arr =
| 112 | 120 | 118 | 125 | 153 |  32 | 150 |  30 | 101 |  46 |  40 | 115 |  87 |  93 |  57 |
|  96 |  69 |  94 |  58 |  52 | 145 |  48 | 160 | 127 | 137 | 155 |  98 | 136 |  90 | 152 |
| 106 |  51 | 103 |  52 |  63 | 133 |  61 | 147 | 130 | 126 | 148 | 110 | 134 |  79 | 150 |
| 144 |  70 | 145 |  88 | 123 |  73 | 117 |  80 | 137 |  65 |  91 | 142 | 131 |  50 | 100 |
| 121 | 113 | 126 | 125 | 157 |  25 | 149 |  28 | 105 |  45 |  41 | 120 |  93 |  88 |  58 |
| 146 |  69 | 143 |  88 | 124 |  72 | 118 |  79 | 134 |  71 |  87 | 146 | 137 |  46 | 106 |
| 144 |  77 | 148 |  96 | 129 |  62 | 124 |  70 | 132 |  58 |  82 | 149 | 126 |  49 |  92 |
Indices start at 1.
(1, 1): 112
(6, 4): 88
(4, 5): 123
(5, 2): 113
(4, 7): 117
(2, 10): 137
(7, 12): 149
(1, 5): 153
(7, 9): 132
(6, 3): 143
(4, 6): 73
(2, 12): 98
(1, 11): 40
(1, 15): 57
(4, 12): 142
(2, 11): 155
(7, 15): 92
(7, 5): 129
(6, 9): 134
(2, 2): 69
(6, 15): 106
(6, 14): 46
(1, 7): 150
(5, 15): 58
(2, 6): 145
(4, 13): 131
(3, 15): 150
(1, 8): 30
(4, 8): 80
(5, 8): 28
(7, 8): 70
(6, 1): 146
(5, 5): 157
(6, 2): 69
(3, 1): 106
(5, 13): 93

grid =
| 103 | 111 |  84 | 120 | 149 |  84 |
| 105 | 126 | 105 | 130 | 110 |  94 |
| 103 | 120 |  81 | 131 | 154 |  76 |
| 100 | 137 |  79 | 151 | 159 |  64 |
| 122 |  79 | 145 |  62 |  58 | 163 |
| 101 | 135 |  78 | 149 | 160 |  65 |
| 124 |  79 | 151 |  61 |  49 | 168 |
| 105 | 109 | 119 | 105 |  76 | 114 |
| 118 |  81 | 134 |  68 |  70 | 150 |
Indices start at 1.
(1, 1): 103
(8, 6): 114
(7, 4): 61
(2, 2): 126
(9, 3): 134
(4, 6): 64
(4, 3): 79
(1, 6): 84
(6, 2): 135
(6, 5): 160
(5, 4): 62
(5, 5): 58
(3, 6): 76
(6, 1): 101
(9, 4): 68
(5, 6): 163
(7, 1): 124
(3, 3): 81
(4, 2): 137
(4, 4): 151
(9, 6): 150
(8, 5): 76
(2, 3): 105
(7, 5): 49
(8, 4): 105
(2, 5): 110
(5, 2): 79

X = ((100, 82, 54, 127), (159, 117, 84, 69), (129, 65, 131, 120), (150, 116, 85, 78), (143, 118, 84, 75), (102, 82, 48, 126), (100, 81, 49, 127), (100, 81, 54, 126), (131, 64, 133, 118), (131, 67, 131, 116))
Rows and columns are counted from 1.
(1, 1) => 100
(2, 2) => 117
(1, 4) => 127
(8, 2) => 81
(8, 3) => 54
(6, 2) => 82
(5, 1) => 143
(4, 4) => 78
(2, 3) => 84
(5, 4) => 75
(1, 3) => 54
(7, 2) => 81
(5, 3) => 84
(5, 2) => 118
(1, 2) => 82
(9, 4) => 118

M =
| 108 | 144 | 130 |  98 |
| 102 | 107 | 104 | 100 |
| 107 | 105 | 104 |  90 |
| 138 | 101 | 106 |  66 |
| 106 | 138 | 126 |  98 |
| 109 | 156 | 139 | 113 |
Indices start at 1.
(1, 1) = 108
(2, 3) = 104
(5, 3) = 126
(2, 1) = 102
(4, 2) = 101
(2, 2) = 107
(5, 1) = 106
(1, 4) = 98
(1, 2) = 144
(3, 3) = 104
(4, 1) = 138

W =
| 119 | 103 |  93 |  72 | 125 |  72 | 101 | 119 | 125 |  88 | 127 |  98 | 118 | 127 |  41 |
| 109 |  68 |  47 |  59 | 125 |  91 |  96 |  92 | 136 |  73 | 136 |  73 |  62 | 114 |  55 |
| 161 | 133 | 121 | 118 |  59 |  97 |  48 |  42 | 128 | 132 |  76 |  66 |  88 |  70 | 143 |
Rows and columns are counted from 1.
(1, 1): 119
(3, 2): 133
(3, 5): 59
(3, 7): 48
(1, 5): 125
(2, 15): 55
(2, 14): 114
(2, 4): 59
(1, 12): 98
(3, 4): 118
(1, 9): 125
(2, 2): 68
(1, 15): 41
(1, 4): 72
(2, 13): 62
(3, 1): 161
(2, 12): 73
(2, 7): 96
(2, 5): 125
(3, 6): 97
(3, 15): 143
(3, 11): 76
(2, 6): 91
